m =
[[119 126 133 126 129 128 129 134 120 140 139 135 113 128 122 123]
 [128 127 132 131 119 131 128 129 131 122 157 127 121 128 125 127]
 [116 125 125 130 122 128 133 127 132 136 128 125 123 130 128 133]
 [149 132 132 122 114 132 128 117 116 132 127 127 150 125 129 132]
 [135 134 132 129 131 131 148 122 132 131 123 141 156 124 138 128]
 [134 133 133 131 119 132 131 119 132 141 129 133 143 131 122 130]
 [148 133 123 129 127 122 109 113 131 115 137 134 123 126 138 128]
 [133 123 122 130 134 124 121 136 122 131 122 126 131 129 127 127]]
Counting starts at 0.
Report the entry at row 2, column 1.
125
The top entry of the column that holds the smallest entry is 129
Report the top-right entry.
123
Report the entry in row 2 and column 0.
116
The entry in the bottom-left corner is 133
The entry in the top-left corner: 119
The entry in row 0 and column 1 is 126
Report the entry just left of the largest entry.
122
The entry in row 1 and column 1: 127
The minimum is 109
Report the bottom entry of the column that holds the largest entry.
122
Report the entry at row 0, column 2.
133
Report the entry directly below 109.
121
The bottom-right entry is 127
Report the entry just left of the smallest entry.
122
The entry directly below 143: 123
Report the entry at row 1, column 0.
128

Read these off the array that follows. Rows and columns are numbered from 0.
1) The entry directly below the smallest entry?
2) The entry in the top-right corner?
3) The entry at row 0, column 1?
4) The entry at row 0, column 2?
5) The entry directly above the largest entry?
6) The entry in the bottom-left corner?
7) The entry just left of the largest entry?
8) The bottom entry of the column that holds the smallest entry?
[[135 119 130 110 138 122 109 117]
 [136 134 152 115 133 124 118 125]
 [136 157 140 117 127 125 123 127]
 [120 122 122 127 124 144 123 106]
 [115 138 115 119 137 138 130 123]
 [108 132 142 113 135 112 119 125]
 [116 138 127 119 134 136 121 124]
 [144 142 146 123 133 121 120 125]]
1) 123
2) 117
3) 119
4) 130
5) 134
6) 144
7) 136
8) 125

a = [114 141 100 124 152 120 127 110]
The first entry from the left -> 114
Report the entry just left of the largest entry.
Answer: 124
Report the 3rd entry from the right.
Answer: 120

B =
[[132 130 128 128 128 133 128 133 133 130 131 133 131]
 [143 120 117 120 116 143 119 146 146 121 121 145 132]
 [115 126 145 139 146 117 138 119 116 125 124 116 132]
 [144 108 139 140 139 145 141 145 146 108 108 144 141]
 [124 133 143 141 144 126 141 124 123 132 132 125 133]
 [149 114 126 130 125 149 130 149 151 114 114 149 138]
 [134 139 118 121 117 134 120 134 135 138 139 136 127]
 [130 112 140 137 141 131 137 134 132 112 111 130 137]
 [113 134 136 130 136 115 129 119 115 133 132 116 127]
 [156 118 131 138 132 155 139 151 155 118 119 155 141]
 [126 135 142 140 142 128 141 125 125 133 134 127 133]
 [120 114 153 147 154 122 146 124 121 113 111 120 137]
 [153 113 123 128 123 152 129 152 154 114 114 153 138]]
Report the 3rd entry on the main diagonal.
Answer: 145
The fifth entry, reading row by row: 128
Report the last entry, reading row by row.
Answer: 138
The third entry from the end, reading row by row: 114
Report the entry just left of 147.
Answer: 153
Report the entry directly above the centre entry.
Answer: 130
Report the first entry of the largest entry's row.
Answer: 156
Report the entry in the bottom-left corner.
Answer: 153
Report the top entry of the column that holds the largest entry.
Answer: 132
The fifth-last entry, reading row by row: 154
Report the 2nd entry on the diagonal from the top-right corner.
Answer: 145
The entry just right of the centre entry is 134
Report the second entry on the main diagonal.
Answer: 120
The 3rd entry on the diagonal from the top-right corner -> 124
Report the top-right entry.
Answer: 131
The fourth entry from the end, reading row by row is 114
Report the 2nd entry from the end, reading row by row.
Answer: 153
Report the entry directly above the largest entry.
Answer: 113
The fourth entry in reading order: 128
